Here is a tiny trained network, its code and every weight. The questions are about switching its units off for an input and a class, where a switched-off unit gives its printed mean instead of its output.

import numpy as np


def w(rows, s, z=0):
    codes = np.array(rows[::2]) - 128.0
    scale = np.full(codes.shape[1], s)
    scale[-1] = z or s
    return codes * scale


def norm(h):
    return h / np.sqrt((h * h).mean(-1, keepdims=True) + 1e-5)


def f(y):
    return y / 2 * (1 + np.tanh(0.7978845608 * (y + 0.044715 * y**3)))


def log_softmax(a):
    a = a - a.max(-1, keepdims=True)
    return a - np.log(np.exp(a).sum(-1, keepdims=True))


def net(x, mask):
    res = np.array(x, float).reshape(1, 7) / 4 @ E
    u = 0
    for l in range(3):
        y = f(norm(res) @ A[l][:, :-1].T + A[l][:, -1])
        res = res + np.where(mask[u : u + 8], y, B[l][:, -1]) @ B[l][:, :-1]
        u += 8
    return log_softmax(norm(res)[-1] @ U[:, :-1].T + U[:, -1])


A, B = {}, {}
E = w([
[174,182,85],'x0',
[180,147,129],'x1',
[104,230,152],'x2',
[144,82,105],'x3',
[98,174,253],'x4',
[214,51,73],'x5',
[119,113,106],'x6',
],0.0058)
A[0] = w([
[148,156,163,200],'0.n1',
[143,84,128,106],'0.n2',
[205,123,104,26],'0.n3',
[92,89,87,75],'0.n4',
[254,33,115,188],'0.n5',
[92,100,120,115],'0.n6',
[214,112,86,3],'0.n7',
[95,178,129,158],'0.n8',
],0.0086,0.0021)
B[0] = w([
[188,102,231,156],'0.n1',
[109,238,131,140],'0.n2',
[66,121,117,140],'0.n3',
[141,158,40,142],'0.n4',
[214,229,104,254],'0.n5',
[150,68,222,137],'0.n6',
[52,152,56,154],'0.n7',
[88,12,253,157],'0.n8',
],0.0042,0.005)
A[1] = w([
[76,137,202,170],'1.n1',
[203,72,60,146],'1.n2',
[157,74,146,149],'1.n3',
[138,214,179,108],'1.n4',
[64,237,90,5],'1.n5',
[32,190,133,50],'1.n6',
[135,148,1,7],'1.n7',
[82,135,70,142],'1.n8',
],0.009,0.0018)
B[1] = w([
[67,85,97,235],'1.n1',
[133,254,183,252],'1.n2',
[186,73,130,148],'1.n3',
[131,69,147,211],'1.n4',
[168,111,162,173],'1.n5',
[146,76,144,181],'1.n6',
[96,138,85,254],'1.n7',
[37,180,143,163],'1.n8',
],0.0063,0.0035)
A[2] = w([
[36,151,159,97],'2.n1',
[211,140,169,149],'2.n2',
[67,10,96,206],'2.n3',
[98,194,172,164],'2.n4',
[155,164,8,158],'2.n5',
[120,254,31,85],'2.n6',
[69,216,215,254],'2.n7',
[100,82,208,169],'2.n8',
],0.0086,0.0026)
B[2] = w([
[86,99,72,175],'2.n1',
[138,200,23,172],'2.n2',
[132,221,156,196],'2.n3',
[181,15,92,171],'2.n4',
[37,197,171,221],'2.n5',
[111,253,124,253],'2.n6',
[216,61,46,238],'2.n7',
[144,184,151,214],'2.n8',
],0.0069,0.0053)
U = w([
[130,57,174,185],'0',
[79,99,112,2],'1',
[132,251,73,222],'2',
[205,125,130,60],'3',
],0.016,0.0047)

Each question gives the input, the list of numbers given to net, and the class t.
The units are the neurons (one row each of A and B). Each row of codes is followed by its name. A weight is (code - 128) times the scale printed after its matrix; where a second scale follows, it is the last column's (A, B and U).
mask holds one flag per neuron, layer by layer. A switched-off neuron (its flag False) gives its mean, the last column of its row in B, instead of its output. The means were averaged over made-up inputs and are rounded, as every weight is.
A unit's drop is (log p(t) with every unit on - log p(t) with that unit switched off) / (log p(t) with every unit on - log p(t) with every unit switched off).
The circuit of an input: a set's keep is (log p(t) with only the set's units on - log p(t) with every unit switched off) / (log p(t) with every unit on - log p(t) with every unit switched off). Starting from the 12 units with the biggest drops (on a tie, the unit counted first), units are removed one at a time, each time the one whose removal leaves the highest keep (on an exact tie, the one counted first), for as long as the keep stays at least 0.8.
circuit, biggest first: the units of the circuit, biggest drop first
unit that matters most: the unit with the biggest drop
k most important neurons of layer l: the k neurons of layer l with the biggest drops, biggest first
drop of u: that unit's drop, to one decimal
input [-5,-5,2,-4,0,-7,0], class 1: circuit, biggest first	[1.n1, 0.n5, 1.n2]
input [-7,-1,0,-5,3,6,-7], class 3: circuit, biggest first	[2.n6, 2.n5, 2.n2]
input [-4,5,-2,0,7,3,-1], class 3: most important neuron of layer 2	[2.n2]
input [1,0,-7,-2,8,2,1], class 3: circuit, biggest first	[2.n6, 2.n5, 2.n2]
input [-8,-3,-6,-4,5,8,-5], class 3: 2 most important neurons of layer 2	[2.n6, 2.n2]
input [0,0,-4,2,6,0,6], class 0: 3 most important neurons of layer 2	[2.n6, 2.n5, 2.n2]
input [-6,6,3,3,-3,-5,7], class 1: 2 most important neurons of layer 1	[1.n1, 1.n5]
input [7,-1,3,-5,8,-2,-6], class 0: 2 most important neurons of layer 0	[0.n5, 0.n8]
input [-2,6,6,0,8,0,2], class 3: 3 most important neurons of layer 2	[2.n7, 2.n5, 2.n8]
input [7,4,8,4,8,-4,-5], class 3: drop of 2.n7	0.2
input [-2,8,4,-7,5,0,1], class 3: drop of 1.n4	-0.1
input [1,6,5,1,7,0,4], class 3: drop of 2.n7	0.2
input [-7,4,2,2,3,-1,4], class 0: drop of 2.n6	0.2
input [-8,-3,3,-2,-6,-7,6], class 1: unit that matters most	2.n6
